Below is a small trained network, with its code and all its weights. Each question gives an input and a class and asks what happens when units are switched off, that is, made to give their printed mean instead of their output.

import numpy as np


def w(rows, s, z=0):
    codes = np.array(rows[::2]) - 128.0
    scale = np.full(codes.shape[1], s)
    scale[-1] = z or s
    return codes * scale


def f(y):
    return y / 2 * (1 + np.tanh(0.7978845608 * (y + 0.044715 * y**3)))


def log_softmax(a):
    a = a - a.max(-1, keepdims=True)
    return a - np.log(np.exp(a).sum(-1, keepdims=True))


def net(x, mask):
    res = np.array(x, float).reshape(1, 7) / 4 @ E
    y = f(res @ A[0][:, :-1].T + A[0][:, -1])
    res = res + np.where(mask, y, B[0][:, -1]) @ B[0][:, :-1]
    return log_softmax(res[-1] @ U[:, :-1].T + U[:, -1])


A, B = {}, {}
E = w([
[124,126,126,125,133,132,125,143,133,127,129],'x0',
[165,171,111,173,98,147,172,224,59,157,158],'x1',
[122,66,2,88,67,168,141,80,46,47,141],'x2',
[127,61,201,61,162,144,126,144,63,80,239],'x3',
[153,107,209,247,85,173,95,154,193,52,209],'x4',
[27,121,105,154,85,113,101,110,115,178,179],'x5',
[124,134,122,136,141,135,131,129,126,128,127],'x6',
],0.0065)
A[0] = w([
[172,168,102,157,101,134,152,181,88,163,146,52],'neuron 1',
[131,155,57,192,85,127,128,127,188,137,55,56],'neuron 2',
[137,113,145,210,85,148,112,135,183,53,165,3],'neuron 3',
[67,116,133,107,144,116,126,47,219,39,112,55],'neuron 4',
[130,105,42,134,86,151,132,97,92,44,130,10],'neuron 5',
[127,161,115,187,96,129,168,206,63,99,138,67],'neuron 6',
[254,153,122,124,159,126,136,153,137,36,66,88],'neuron 7',
[28,144,99,185,96,105,103,118,116,146,170,63],'neuron 8',
],0.0091,0.0031)
B[0] = w([
[191,72,113,156,153,116,89,94,146,126,67,175],'neuron 1',
[135,110,181,54,162,123,128,152,88,60,218,244],'neuron 2',
[86,165,82,29,144,75,159,152,70,153,45,254],'neuron 3',
[251,110,94,179,87,145,80,135,90,160,110,247],'neuron 4',
[123,185,220,148,180,76,133,185,199,159,110,254],'neuron 5',
[213,115,115,120,101,135,55,81,131,139,126,198],'neuron 6',
[15,110,99,178,102,172,160,88,140,147,167,242],'neuron 7',
[75,110,106,179,124,191,185,95,162,119,130,214],'neuron 8',
],0.013,0.0048)
U = w([
[108,154,55,41,148,91,156,135,65,152,16,122],'0',
[142,183,203,188,176,90,120,194,227,159,107,109],'1',
[230,88,88,169,95,151,66,100,112,136,102,68],'2',
[124,124,121,130,106,137,125,147,120,113,153,253],'3',
[148,93,152,68,146,145,121,151,82,37,254,116],'4',
[62,105,81,192,99,193,169,92,153,132,146,83],'5',
],0.0088,0.0064)

Each question gives the input, the list of numbers given to net, and the class t.
The units are the neurons (one row each of A and B). Each row of codes is followed by its name. A weight is (code - 128) times the scale printed after its matrix; where a second scale follows, it is the last column's (A, B and U).
mask holds one flag per neuron, in row order. A switched-off neuron (its flag False) gives its mean, the last column of its row in B, instead of its output. The means were averaged over made-up inputs and are rounded, as every weight is.
A unit's drop is (log p(t) with every unit on - log p(t) with that unit switched off) / (log p(t) with every unit on - log p(t) with every unit switched off).
The circuit of an input: a set's keep is (log p(t) with only the set's units on - log p(t) with every unit switched off) / (log p(t) with every unit on - log p(t) with every unit switched off). Starting from all 8 units, units are removed one at a time, each time the one whose removal leaves the highest keep (on an exact tie, the one counted first), for as long as the keep stays at least 0.8.
circuit, biggest first: the units of the circuit, biggest drop first
unit that matters most: the unit with the biggest drop
k most important neurons: the k neurons with the biggest drops, biggest first
drop when u is switched off: that unit's drop, to one decimal
input [-7,-7,-4,4,3,-3,7], class 2: unit that matters most -> neuron 4
input [7,-1,-3,5,4,-7,6], class 5: 3 most important neurons -> neuron 7; neuron 2; neuron 5
input [-4,8,-3,-1,-5,-1,4], class 2: circuit, biggest first -> neuron 1; neuron 6
input [6,-8,5,4,-7,1,4], class 2: 2 most important neurons -> neuron 4; neuron 3
input [-2,3,-1,0,6,6,-1], class 0: 2 most important neurons -> neuron 3; neuron 7
input [2,6,2,-3,-4,4,2], class 2: circuit, biggest first -> neuron 3; neuron 1
input [-1,1,-3,-8,1,7,-1], class 4: 2 most important neurons -> neuron 2; neuron 7
input [-6,1,-5,-7,-3,8,-4], class 5: 3 most important neurons -> neuron 8; neuron 5; neuron 3
input [2,1,4,-1,-4,-6,7], class 3: 3 most important neurons -> neuron 3; neuron 8; neuron 5
input [5,0,7,2,-6,-2,-6], class 1: circuit, biggest first -> neuron 5; neuron 3
input [-7,-6,0,6,-2,-8,-6], class 5: 2 most important neurons -> neuron 7; neuron 2
input [0,-8,7,-4,-1,7,-1], class 2: 3 most important neurons -> neuron 4; neuron 7; neuron 3
input [3,6,-2,0,2,0,3], class 2: circuit, biggest first -> neuron 6; neuron 1
input [4,-1,-4,4,3,-8,1], class 5: unit that matters most -> neuron 7
input [1,8,-7,-2,-2,-1,-7], class 2: 3 most important neurons -> neuron 5; neuron 1; neuron 6
input [7,4,6,-3,5,-3,5], class 1: 2 most important neurons -> neuron 5; neuron 4
input [-3,-7,3,4,7,-8,-4], class 5: 4 most important neurons -> neuron 7; neuron 6; neuron 2; neuron 1
input [5,0,8,-8,-6,-5,4], class 1: 2 most important neurons -> neuron 5; neuron 3
input [7,-4,-5,-4,0,-4,-7], class 3: circuit, biggest first -> neuron 5; neuron 2
input [-1,4,6,-6,-4,6,0], class 1: 3 most important neurons -> neuron 5; neuron 3; neuron 7
input [0,-4,-1,2,2,7,-2], class 5: most important neuron -> neuron 8
input [-4,-7,-1,-5,3,-1,-7], class 2: 2 most important neurons -> neuron 4; neuron 5
input [4,8,5,0,-7,-7,-1], class 2: circuit, biggest first -> neuron 6; neuron 3
input [-4,2,0,-6,-5,0,3], class 4: circuit, biggest first -> neuron 2; neuron 3
input [-6,-2,5,-6,2,-1,-4], class 4: drop when neuron 2 is switched off -> 1.2
input [4,3,6,-8,0,5,0], class 4: drop when neuron 2 is switched off -> 1.3
input [1,2,2,-3,-3,7,5], class 5: circuit, biggest first -> neuron 8
input [-7,-3,-1,3,2,-5,-4], class 5: drop when neuron 6 is switched off -> 0.1
input [5,6,4,-2,6,-2,-3], class 0: drop when neuron 7 is switched off -> 0.0
